Below is a small trained network, with its code and all its weights. Each question gives an input and a target symbol and asks what happens when units are switched off, that is, made to give their printed mean instead of their output.

import numpy as np


def w(rows, s, z=0):
    codes = np.array(rows[::2]) - 128.0
    scale = np.full(codes.shape[1], s)
    scale[-1] = z or s
    return codes * scale


def norm(h):
    return h / np.sqrt((h * h).mean(-1, keepdims=True) + 1e-5)


def f(y):
    return y / 2 * (1 + np.tanh(0.7978845608 * (y + 0.044715 * y**3)))


def softmax(a):
    e = np.exp(a - a.max(-1, keepdims=True))
    return e / e.sum(-1, keepdims=True)


def log_softmax(a):
    a = a - a.max(-1, keepdims=True)
    return a - np.log(np.exp(a).sum(-1, keepdims=True))


def net(x, mask):
    ids = ['αβεζηλξσφω'.index(c) for c in x.split()]
    T = len(ids)
    res = E[ids] + P[:T]
    r = norm(res)
    for j in range(2):
        rows = slice(2 * j, 2 * j + 2)
        q, k, v = (r @ M[0][rows].T for M in (Q, K, V))
        z = softmax(np.where(np.tri(T) > 0, q @ k.T / 2**0.5, -1e9)) @ v
        o = O[0][rows]
        res = res + np.where(mask[j], z, o[:, -1]) @ o[:, :-1]
    y = f(norm(res) @ A[0][:, :-1].T + A[0][:, -1])
    res = res + np.where(mask[2:6], y, B[0][:, -1]) @ B[0][:, :-1]
    return log_softmax(norm(res)[-1] @ U[:, :-1].T + U[:, -1])


Q, K, V, O, A, B = {}, {}, {}, {}, {}, {}
E = w([
[151,163,106],'α',
[139,137,140],'β',
[151,163,108],'ε',
[119,131,116],'ζ',
[250,111,144],'η',
[119,130,118],'λ',
[128,127,150],'ξ',
[153,165,108],'σ',
[129,108,118],'φ',
[135,143,127],'ω',
],0.011)
P = w([
[29,254,75],'0',
[230,186,94],'1',
[225,157,97],'2',
[223,149,97],'3',
[217,142,92],'4',
[216,138,104],'5',
[215,127,105],'6',
[213,119,92],'7',
[204,118,79],'8',
],0.00078)
Q[0] = w([
[88,127,154],'h0',
[227,228,213],'h0',
[158,229,188],'h1',
[240,204,249],'h1',
],0.013)
K[0] = w([
[133,159,163],'h0',
[247,114,162],'h0',
[200,75,132],'h1',
[184,39,108],'h1',
],0.013)
V[0] = w([
[146,243,143],'h0',
[2,193,124],'h0',
[55,76,83],'h1',
[194,113,71],'h1',
],0.0057)
O[0] = w([
[62,32,56,250],'h0',
[19,230,34,22],'h0',
[99,254,173,66],'h1',
[246,169,83,220],'h1',
],0.0045,0.0023)
A[0] = w([
[188,28,134,194],'n0',
[205,204,67,201],'n1',
[227,204,119,4],'n2',
[3,79,167,154],'n3',
],0.0062,0.003)
B[0] = w([
[80,186,127,254],'n0',
[158,148,197,219],'n1',
[2,140,146,154],'n2',
[134,90,230,144],'n3',
],0.0083,0.0046)
U = w([
[161,146,67,118],'α',
[126,39,104,142],'β',
[153,136,80,79],'ε',
[69,151,112,2],'ζ',
[248,80,179,141],'η',
[34,166,106,41],'λ',
[74,31,229,150],'ξ',
[156,142,83,79],'σ',
[123,207,234,157],'φ',
[82,71,48,228],'ω',
],0.014,0.0027)

Each question gives the input, a string of symbols that net reads in full, and the target symbol t.
The units are the heads (2 rows each of Q, K, V and O) and the neurons (one row each of A and B). Each row of codes is followed by its name. A weight is (code - 128) times the scale printed after its matrix; where a second scale follows, it is the last column's (O, A, B and U).
mask holds one flag per unit, heads first, then neurons. A switched-off unit (its flag False) gives its mean, the last column of its rows in O or B, instead of its output. The means were averaged over made-up inputs and are rounded, as every weight is.
A unit's drop is (log p(t) with every unit on - log p(t) with that unit switched off) / (log p(t) with every unit on - log p(t) with every unit switched off).
The circuit of an input: a set's keep is (log p(t) with only the set's units on - log p(t) with every unit switched off) / (log p(t) with every unit on - log p(t) with every unit switched off). Starting from all 6 units, units are removed one at a time, each time the one whose removal leaves the highest keep (on an exact tie, the one counted first), for as long as the keep stays at least 0.8.
circuit, biggest first: the units of the circuit, biggest drop first
most important unit: the unit with the biggest drop
top k neurons: the k neurons with the biggest drops, biggest first
which heads matter: for each layer, one digit per head in row order, 1 if its drop is at least 0.15 and else 0, layers parted by /
drop of u: that unit's drop, to one decimal
input φ ξ ξ ξ ξ ξ φ, target φ: top 2 neurons : n0, n2
input ξ ω β, target β: which heads matter : 11
input α λ λ, target α: which heads matter : 10
input λ ε ξ ξ φ φ λ, target λ: which heads matter : 11
input β α ξ η ξ ξ ξ β, target η: circuit, biggest first : h1
input α ξ ω ξ β ξ λ, target α: which heads matter : 00
input β ξ η ξ φ, target β: circuit, biggest first : h1, n2
input ζ ξ ξ ξ η ω, target η: which heads matter : 11
input ω ω σ ξ η σ, target η: which heads matter : 11
input α ξ ξ α φ α ζ φ, target α: circuit, biggest first : n2, h0
input ξ ω ω ε ζ ω ξ ζ, target ξ: top 2 neurons : n3, n0
input ω φ ξ ξ ζ, target ω: top 2 neurons : n1, n0
input ε λ ξ, target ξ: top 2 neurons : n1, n0
input ξ ξ λ, target ξ: most important unit : h1
input ξ β σ λ, target ξ: top 2 neurons : n3, n0
input ζ η ξ β ξ ξ, target η: which heads matter : 11
input λ α ξ α ξ, target ξ: top 2 neurons : n0, n1
input β α ε ξ φ ε ξ φ, target β: top 3 neurons : n1, n2, n0
input ω λ φ λ ζ, target ω: top 2 neurons : n0, n1
input ω ε ε ξ ω ξ η β λ, target ω: most important unit : h1
input λ ξ ξ ω ω, target ω: drop of n1 : 0.7
input λ ξ φ, target λ: drop of h1 : 0.3
input α ε η α ξ ξ ε ξ α, target η: drop of n3 : -0.2
input ω φ ξ λ, target ω: drop of n2 : 0.1
